Below is a small trained network, with its code and all its weights. Each question gives an input and a class and asks what happens when units are switched off, that is, made to give their printed mean instead of their output.

import numpy as np


def w(rows, s, z=0):
    codes = np.array(rows[::2]) - 128.0
    scale = np.full(codes.shape[1], s)
    scale[-1] = z or s
    return codes * scale


def f(y):
    return np.maximum(y, 0)


def log_softmax(a):
    a = a - a.max(-1, keepdims=True)
    return a - np.log(np.exp(a).sum(-1, keepdims=True))


def net(x, mask):
    res = np.array(x, float).reshape(1, 7) / 4 @ E
    y = f(res @ A[0][:, :-1].T + A[0][:, -1])
    res = res + np.where(mask, y, B[0][:, -1]) @ B[0][:, :-1]
    return log_softmax(res[-1] @ U[:, :-1].T + U[:, -1])


A, B = {}, {}
E = w([
[122,95,77,85,173,218,41,232,155,94,92,109],'x0',
[122,156,101,137,136,145,165,128,146,137,136,111],'x1',
[214,145,131,160,86,87,65,118,163,98,66,5],'x2',
[120,139,129,136,128,136,139,130,117,122,107,129],'x3',
[78,136,119,174,192,73,84,211,49,187,161,71],'x4',
[39,200,59,99,80,62,79,112,134,35,151,147],'x5',
[122,89,118,95,150,109,114,97,136,133,147,103],'x6',
],0.012)
A[0] = w([
[107,111,113,108,169,203,68,182,145,104,123,120,97],'N0',
[135,160,176,126,127,51,167,86,103,172,133,143,83],'N1',
[93,159,123,180,161,102,102,195,64,194,143,84,4],'N2',
[158,80,152,110,133,135,167,141,111,176,101,111,122],'N3',
[142,135,103,129,110,114,110,111,137,165,89,91,24],'N4',
[105,137,75,127,95,97,116,146,104,100,174,109,142],'N5',
[140,120,119,81,147,197,98,171,129,100,120,114,91],'N6',
[104,174,159,153,109,75,134,50,103,144,145,145,123],'N7',
[87,152,84,73,95,94,132,146,103,68,151,179,124],'N8',
[237,181,112,138,74,64,104,144,150,104,63,9,50],'N9',
[89,120,102,59,171,150,196,140,75,166,157,223,97],'N10',
[143,104,144,59,68,217,189,52,186,95,77,186,70],'N11',
[104,46,172,130,128,192,189,146,90,154,133,140,100],'N12',
[58,130,120,183,202,85,109,181,53,184,154,85,31],'N13',
[113,143,179,169,120,78,184,69,144,155,146,132,90],'N14',
[160,113,107,97,117,174,130,129,153,103,122,158,43],'N15',
[139,141,168,162,98,67,192,84,95,147,167,135,99],'N16',
[117,139,112,85,168,166,124,196,158,114,113,157,105],'N17',
[84,128,93,109,123,127,148,137,105,123,171,189,81],'N18',
[108,139,136,84,146,148,135,147,118,149,182,220,73],'N19',
[134,111,140,94,66,162,129,90,164,74,120,140,72],'N20',
[133,115,141,109,118,127,177,97,171,113,88,147,5],'N21',
[104,145,108,125,111,109,106,108,105,104,129,105,130],'N22',
[190,74,163,132,123,159,179,161,112,194,121,125,120],'N23',
[167,84,137,182,162,159,150,126,164,169,162,131,155],'N24',
[126,131,63,120,134,161,99,149,112,73,119,137,147],'N25',
[77,150,57,129,64,75,91,119,152,82,175,136,143],'N26',
[99,201,103,84,87,78,94,139,125,60,149,127,179],'N27',
[108,138,166,123,159,166,110,107,111,150,144,189,49],'N28',
[211,90,187,143,167,192,139,117,109,181,126,96,135],'N29',
],0.011,0.0034)
B[0] = w([
[132,64,80,87,72,99,145,189,209,44,49,96,204],'N0',
[125,59,93,90,98,109,170,170,168,115,149,69,203],'N1',
[206,164,93,96,104,73,125,116,85,165,181,175,218],'N2',
[95,131,107,192,151,142,156,123,161,145,122,179,183],'N3',
[93,176,150,107,88,151,111,102,129,113,125,140,156],'N4',
[116,165,97,144,183,149,134,132,141,142,120,173,182],'N5',
[110,53,110,67,78,87,140,160,154,68,74,71,184],'N6',
[133,63,90,93,109,112,204,197,190,82,84,79,202],'N7',
[76,150,180,189,203,146,186,129,104,140,115,192,202],'N8',
[50,192,230,104,98,197,7,50,123,170,181,45,251],'N9',
[100,136,254,84,90,217,64,56,113,165,116,57,223],'N10',
[196,172,60,81,114,71,124,106,56,176,214,182,215],'N11',
[79,137,163,167,173,163,144,131,131,145,156,124,192],'N12',
[242,125,85,76,98,74,104,112,49,175,203,202,237],'N13',
[108,114,78,66,78,109,139,150,166,90,105,80,206],'N14',
[174,122,86,86,103,77,114,169,67,159,167,169,157],'N15',
[133,110,148,73,62,106,158,198,189,90,44,102,215],'N16',
[122,116,148,95,72,124,154,146,167,73,106,96,181],'N17',
[91,142,180,138,135,180,91,85,125,138,136,74,185],'N18',
[133,128,205,111,94,172,74,111,130,158,132,93,192],'N19',
[180,136,89,130,145,118,100,130,91,158,160,178,176],'N20',
[158,131,114,103,122,126,131,144,84,135,162,152,160],'N21',
[131,144,134,134,190,111,136,116,112,158,99,135,165],'N22',
[77,157,80,192,191,94,158,130,120,94,72,152,210],'N23',
[86,126,124,174,164,116,132,144,117,112,124,157,189],'N24',
[112,106,99,123,136,102,152,203,159,118,84,100,180],'N25',
[118,120,146,192,200,70,209,124,120,160,90,151,213],'N26',
[83,163,125,177,228,138,201,114,123,106,100,155,215],'N27',
[127,165,189,115,139,135,90,92,139,108,111,133,165],'N28',
[64,133,91,235,217,154,190,108,134,119,81,167,225],'N29',
],0.0081,0.021)
U = w([
[65,127,100,240,242,115,180,120,117,138,101,176,179],'0',
[120,48,73,58,51,99,153,232,191,86,86,79,123],'1',
[79,147,209,121,103,178,22,32,108,167,154,73,183],'2',
[254,145,35,90,108,71,105,114,39,177,209,216,6],'3',
],0.0089,0.0018)

Each question gives the input, the list of numbers given to net, and the class t.
The units are the neurons (one row each of A and B). Each row of codes is followed by its name. A weight is (code - 128) times the scale printed after its matrix; where a second scale follows, it is the last column's (A, B and U).
mask holds one flag per neuron, in row order. A switched-off neuron (its flag False) gives its mean, the last column of its row in B, instead of its output. The means were averaged over made-up inputs and are rounded, as every weight is.
A unit's drop is (log p(t) with every unit on - log p(t) with that unit switched off) / (log p(t) with every unit on - log p(t) with every unit switched off).
The circuit of an input: a set's keep is (log p(t) with only the set's units on - log p(t) with every unit switched off) / (log p(t) with every unit on - log p(t) with every unit switched off). Starting from the 12 units with the biggest drops (on a tie, the unit counted first), units are removed one at a time, each time the one whose removal leaves the highest keep (on an exact tie, the one counted first), for as long as the keep stays at least 0.8.
circuit, biggest first: the units of the circuit, biggest drop first
unit that matters most: the unit with the biggest drop
k most important neurons: the k neurons with the biggest drops, biggest first
drop when u is switched off: that unit's drop, to one decimal
input [4,7,4,-4,6,6,1], class 0: unit that matters most => N27
input [-6,-3,0,1,6,-5,-6], class 1: 3 most important neurons => (N16; N11; N1)
input [7,2,-8,0,6,6,-5], class 2: 3 most important neurons => (N10; N18; N19)
input [-7,4,8,1,-4,2,-7], class 2: 2 most important neurons => (N9; N0)
input [0,-3,2,-8,-8,-8,7], class 0: 3 most important neurons => (N29; N13; N23)
input [-8,-5,-2,-5,-1,7,-2], class 1: 4 most important neurons => (N7; N16; N14; N1)
input [-8,7,1,5,8,0,-4], class 1: 2 most important neurons => (N16; N7)
input [6,-8,-7,0,-5,-2,-8], class 2: 2 most important neurons => (N10; N19)
input [1,0,6,-3,5,6,-5], class 0: 2 most important neurons => (N27; N26)
input [6,3,-6,8,-3,-5,4], class 1: 4 most important neurons => (N9; N0; N6; N17)
input [6,-1,-7,5,-6,8,2], class 0: 3 most important neurons => (N8; N9; N26)
input [-3,5,8,0,-3,8,-5], class 0: 3 most important neurons => (N27; N26; N10)
input [6,-1,-3,-4,-8,3,-2], class 3: 2 most important neurons => (N11; N20)
input [3,-5,3,-8,-5,-3,-8], class 3: circuit, biggest first => (N11)
input [5,-5,3,-3,7,-1,3], class 3: drop when N13 is switched off => 0.8
input [3,1,-1,5,8,-2,8], class 3: drop when N0 is switched off => 0.0
input [-1,-2,7,-1,4,8,3], class 0: drop when N26 is switched off => 1.2
